Below is a small trained network, with its code and all its weights. Each question gives an input and a target symbol and asks what happens when units are switched off, that is, made to give their printed mean instead of their output.

import numpy as np


def w(rows, s, z=0):
    codes = np.array(rows[::2]) - 128.0
    scale = np.full(codes.shape[1], s)
    scale[-1] = z or s
    return codes * scale


def softmax(a):
    e = np.exp(a - a.max(-1, keepdims=True))
    return e / e.sum(-1, keepdims=True)


def log_softmax(a):
    a = a - a.max(-1, keepdims=True)
    return a - np.log(np.exp(a).sum(-1, keepdims=True))


def net(x, mask):
    ids = ['ΛΠΣΨαβεητ'.index(c) for c in x.split()]
    T = len(ids)
    res = E[ids] + P[:T]
    u = 0
    for l in range(3):
        r = res
        for j in range(2):
            rows = slice(2 * j, 2 * j + 2)
            q, k, v = (r @ M[l][rows].T for M in (Q, K, V))
            z = softmax(np.where(np.tri(T) > 0, q @ k.T / 2**0.5, -1e9)) @ v
            o = O[l][rows]
            res = res + np.where(mask[u + j], z, o[:, -1]) @ o[:, :-1]
        u += 2
    return log_softmax(res[-1] @ U[:, :-1].T + U[:, -1])


Q, K, V, O = {}, {}, {}, {}
E = w([
[127,182,63,78,68],'Λ',
[42,128,205,218,118],'Π',
[167,61,198,117,129],'Σ',
[145,137,229,249,83],'Ψ',
[51,72,253,128,152],'α',
[94,75,116,41,157],'β',
[93,221,170,118,126],'ε',
[105,69,41,134,76],'η',
[174,42,186,142,123],'τ',
],0.012)
P = w([
[124,131,99,153,121],'0',
[155,122,175,131,64],'1',
[86,189,154,8,113],'2',
[127,214,182,45,95],'3',
[79,27,88,184,96],'4',
[112,131,133,143,89],'5',
],0.015)
Q[0] = w([
[95,138,153,165,167],'0.h0',
[100,159,27,42,246],'0.h0',
[219,245,216,145,184],'0.h1',
[198,147,3,110,105],'0.h1',
],0.0055)
K[0] = w([
[223,18,154,49,74],'0.h0',
[190,184,131,214,3],'0.h0',
[195,79,164,180,74],'0.h1',
[161,95,213,189,134],'0.h1',
],0.0046)
V[0] = w([
[115,175,117,201,85],'0.h0',
[52,117,177,103,198],'0.h0',
[86,67,101,125,180],'0.h1',
[252,95,225,162,140],'0.h1',
],0.011)
O[0] = w([
[91,139,154,209,160,86],'0.h0',
[100,161,9,149,106,250],'0.h0',
[173,104,92,168,60,3],'0.h1',
[33,72,122,82,158,239],'0.h1',
],0.013,0.0027)
Q[1] = w([
[160,78,67,149,167],'1.h0',
[175,154,166,103,149],'1.h0',
[106,82,113,173,89],'1.h1',
[47,156,171,79,2],'1.h1',
],0.0078)
K[1] = w([
[147,109,174,81,5],'1.h0',
[142,120,31,132,139],'1.h0',
[147,197,222,66,1],'1.h1',
[158,146,71,124,212],'1.h1',
],0.0082)
V[1] = w([
[186,254,151,64,194],'1.h0',
[30,150,203,234,173],'1.h0',
[146,58,239,72,96],'1.h1',
[144,31,134,91,60],'1.h1',
],0.0081)
O[1] = w([
[142,2,200,191,130,30],'1.h0',
[237,77,87,37,143,254],'1.h0',
[139,174,120,129,186,225],'1.h1',
[79,253,169,170,166,178],'1.h1',
],0.0095,0.0058)
Q[2] = w([
[190,163,203,40,41],'2.h0',
[152,255,130,93,142],'2.h0',
[105,78,39,220,250],'2.h1',
[194,101,122,179,97],'2.h1',
],0.0062)
K[2] = w([
[135,183,41,133,128],'2.h0',
[105,85,99,171,147],'2.h0',
[2,132,154,55,101],'2.h1',
[73,180,109,113,83],'2.h1',
],0.0069)
V[2] = w([
[107,145,235,68,171],'2.h0',
[59,117,114,175,253],'2.h0',
[96,2,121,178,231],'2.h1',
[223,215,198,219,98],'2.h1',
],0.007)
O[2] = w([
[236,215,209,173,128,169],'2.h0',
[202,196,201,117,45,96],'2.h0',
[213,119,184,2,139,1],'2.h1',
[123,28,232,131,253,45],'2.h1',
],0.0078,0.007)
U = w([
[153,63,195,90,48,198],'Λ',
[71,113,83,84,133,85],'Π',
[159,195,148,116,114,159],'Σ',
[218,164,67,82,185,1],'Ψ',
[19,77,177,98,3,101],'α',
[54,104,155,140,180,76],'β',
[123,62,127,61,78,121],'ε',
[143,109,123,136,251,138],'η',
[153,196,132,114,152,172],'τ',
],0.0055,0.0069)

Each question gives the input, a string of symbols that net reads in full, and the target symbol t.
The units are the heads (2 rows each of Q, K, V and O). Each row of codes is followed by its name. A weight is (code - 128) times the scale printed after its matrix; where a second scale follows, it is the last column's (O and U).
mask holds one flag per head, layer by layer. A switched-off head (its flag False) gives its mean, the last column of its rows in O, instead of its output. The means were averaged over made-up inputs and are rounded, as every weight is.
A unit's drop is (log p(t) with every unit on - log p(t) with that unit switched off) / (log p(t) with every unit on - log p(t) with every unit switched off).
The circuit of an input: a set's keep is (log p(t) with only the set's units on - log p(t) with every unit switched off) / (log p(t) with every unit on - log p(t) with every unit switched off). Starting from all 6 units, units are removed one at a time, each time the one whose removal leaves the highest keep (on an exact tie, the one counted first), for as long as the keep stays at least 0.8.
circuit, biggest first: the units of the circuit, biggest drop first
most important unit: the unit with the biggest drop
which heads matter: for each layer, one digit per head in row order, 1 if its drop is at least 0.15 and else 0, layers parted by /
input η ε η τ α ε, target η: which heads matter -> 11 / 00 / 01
input η α Σ β, target β: most important unit -> 0.h1
input β τ Π, target β: circuit, biggest first -> (2.h1; 0.h1; 1.h0)
input Ψ Σ α α β Λ, target Ψ: circuit, biggest first -> (1.h0; 0.h0; 0.h1)
input β Σ τ Σ, target α: circuit, biggest first -> (1.h0; 0.h1)
input Σ Σ η, target Σ: circuit, biggest first -> (0.h1; 2.h0; 1.h1; 0.h0)
input η α α β, target η: circuit, biggest first -> (0.h1; 2.h1)
input ε Σ α, target ε: circuit, biggest first -> (1.h1; 0.h0; 1.h0)
input η Σ α ε, target β: which heads matter -> 01 / 00 / 01
input ε ε ε β η, target Λ: circuit, biggest first -> (1.h0; 0.h1)
input ε Π Σ, target ε: which heads matter -> 10 / 11 / 10
input Ψ α Λ Ψ Π, target Ψ: circuit, biggest first -> (1.h0; 0.h1; 0.h0)
input α Σ β Λ η, target α: which heads matter -> 10 / 10 / 01
input Σ Σ α η Σ, target Σ: most important unit -> 2.h0
input α α Λ α Λ, target α: circuit, biggest first -> (0.h0; 1.h0; 2.h1; 1.h1)
input Λ Σ α, target η: circuit, biggest first -> (2.h1; 0.h1)
input Π α ε, target Π: circuit, biggest first -> (2.h0; 1.h0; 1.h1; 0.h0)
input Λ α Ψ, target η: which heads matter -> 11 / 00 / 11
input α Ψ ε, target α: circuit, biggest first -> (0.h0; 1.h1; 2.h0)
input ε Λ τ β, target Λ: most important unit -> 1.h0
input ε Λ Σ Σ, target Λ: which heads matter -> 01 / 10 / 01
input Σ Σ ε Σ Λ, target Σ: which heads matter -> 01 / 00 / 10
input Π Σ Σ τ, target ε: which heads matter -> 10 / 01 / 00
input Σ Σ Σ τ Ψ, target Σ: which heads matter -> 01 / 01 / 10
